Below is a small trained network, with its code and all its weights. Each question gives an input and a class and asks what happens when units are switched off, that is, made to give their printed mean instead of their output.

import numpy as np


def w(rows, s, z=0):
    codes = np.array(rows[::2]) - 128.0
    scale = np.full(codes.shape[1], s)
    scale[-1] = z or s
    return codes * scale


def norm(h):
    return h / np.sqrt((h * h).mean(-1, keepdims=True) + 1e-5)


def f(y):
    return y / 2 * (1 + np.tanh(0.7978845608 * (y + 0.044715 * y**3)))


def log_softmax(a):
    a = a - a.max(-1, keepdims=True)
    return a - np.log(np.exp(a).sum(-1, keepdims=True))


def net(x, mask):
    res = np.array(x, float).reshape(1, 6) / 4 @ E
    u = 0
    for l in range(2):
        y = f(norm(res) @ A[l][:, :-1].T + A[l][:, -1])
        res = res + np.where(mask[u : u + 4], y, B[l][:, -1]) @ B[l][:, :-1]
        u += 4
    return log_softmax(norm(res)[-1] @ U[:, :-1].T + U[:, -1])


A, B = {}, {}
E = w([
[95,167,175,166,23,138],'x0',
[60,93,174,93,189,51],'x1',
[114,191,178,178,205,86],'x2',
[233,112,112,235,40,87],'x3',
[84,148,2,159,133,76],'x4',
[105,120,177,148,112,70],'x5',
],0.0088)
A[0] = w([
[120,77,65,59,51,229,2],'0.n1',
[30,94,38,34,227,32,154],'0.n2',
[2,90,147,154,34,18,220],'0.n3',
[194,91,69,105,195,201,171],'0.n4',
],0.0077,0.0038)
B[0] = w([
[111,11,77,239,96,177,167],'0.n1',
[221,146,196,112,121,120,255],'0.n2',
[237,157,86,245,24,254,215],'0.n3',
[210,78,60,137,56,243,190],'0.n4',
],0.0092,0.0072)
A[1] = w([
[147,128,216,165,104,106,254],'1.n1',
[84,196,73,197,128,48,222],'1.n2',
[6,120,107,157,151,90,204],'1.n3',
[135,179,139,115,81,62,194],'1.n4',
],0.014,0.0024)
B[1] = w([
[204,155,167,24,188,58,254],'1.n1',
[170,64,90,33,36,200,191],'1.n2',
[254,203,252,27,67,164,121],'1.n3',
[229,98,151,133,155,107,162],'1.n4',
],0.01,0.007)
U = w([
[228,174,220,51,217,49,228],'0',
[85,84,187,151,121,170,1],'1',
[190,100,11,194,66,193,231],'2',
],0.012,0.0056)

Each question gives the input, the list of numbers given to net, and the class t.
The units are the neurons (one row each of A and B). Each row of codes is followed by its name. A weight is (code - 128) times the scale printed after its matrix; where a second scale follows, it is the last column's (A, B and U).
mask holds one flag per neuron, layer by layer. A switched-off neuron (its flag False) gives its mean, the last column of its row in B, instead of its output. The means were averaged over made-up inputs and are rounded, as every weight is.
A unit's drop is (log p(t) with every unit on - log p(t) with that unit switched off) / (log p(t) with every unit on - log p(t) with every unit switched off).
The circuit of an input: a set's keep is (log p(t) with only the set's units on - log p(t) with every unit switched off) / (log p(t) with every unit on - log p(t) with every unit switched off). Starting from all 8 units, units are removed one at a time, each time the one whose removal leaves the highest keep (on an exact tie, the one counted first), for as long as the keep stays at least 0.8.
circuit, biggest first: the units of the circuit, biggest drop first
k most important neurons: the k neurons with the biggest drops, biggest first
drop of u: that unit's drop, to one decimal
input [5,-5,2,8,-7,-4], class 0: circuit, biggest first : (1.n1; 0.n3)
input [7,5,-8,-5,-4,8], class 2: circuit, biggest first : (0.n3)
input [-1,2,0,-1,-8,-8], class 2: 2 most important neurons : (0.n4; 1.n1)
input [4,3,-6,-7,-7,-5], class 1: 3 most important neurons : (0.n3; 1.n1; 1.n2)
input [-4,0,-1,-3,8,1], class 0: 3 most important neurons : (0.n2; 0.n1; 1.n2)
input [2,-1,3,-3,4,1], class 0: 2 most important neurons : (0.n2; 0.n4)
input [4,3,0,0,-1,-7], class 1: 4 most important neurons : (0.n3; 0.n2; 0.n4; 1.n1)
input [0,-6,3,-8,-6,-3], class 2: 2 most important neurons : (1.n1; 0.n2)
input [7,5,5,1,2,-5], class 2: 2 most important neurons : (0.n3; 0.n2)
input [4,-3,-3,5,-3,1], class 0: drop of 0.n4 : 0.7
input [6,1,-1,-8,-1,-5], class 1: drop of 1.n1 : 1.2
input [7,1,7,7,-4,-8], class 0: drop of 1.n1 : 0.1
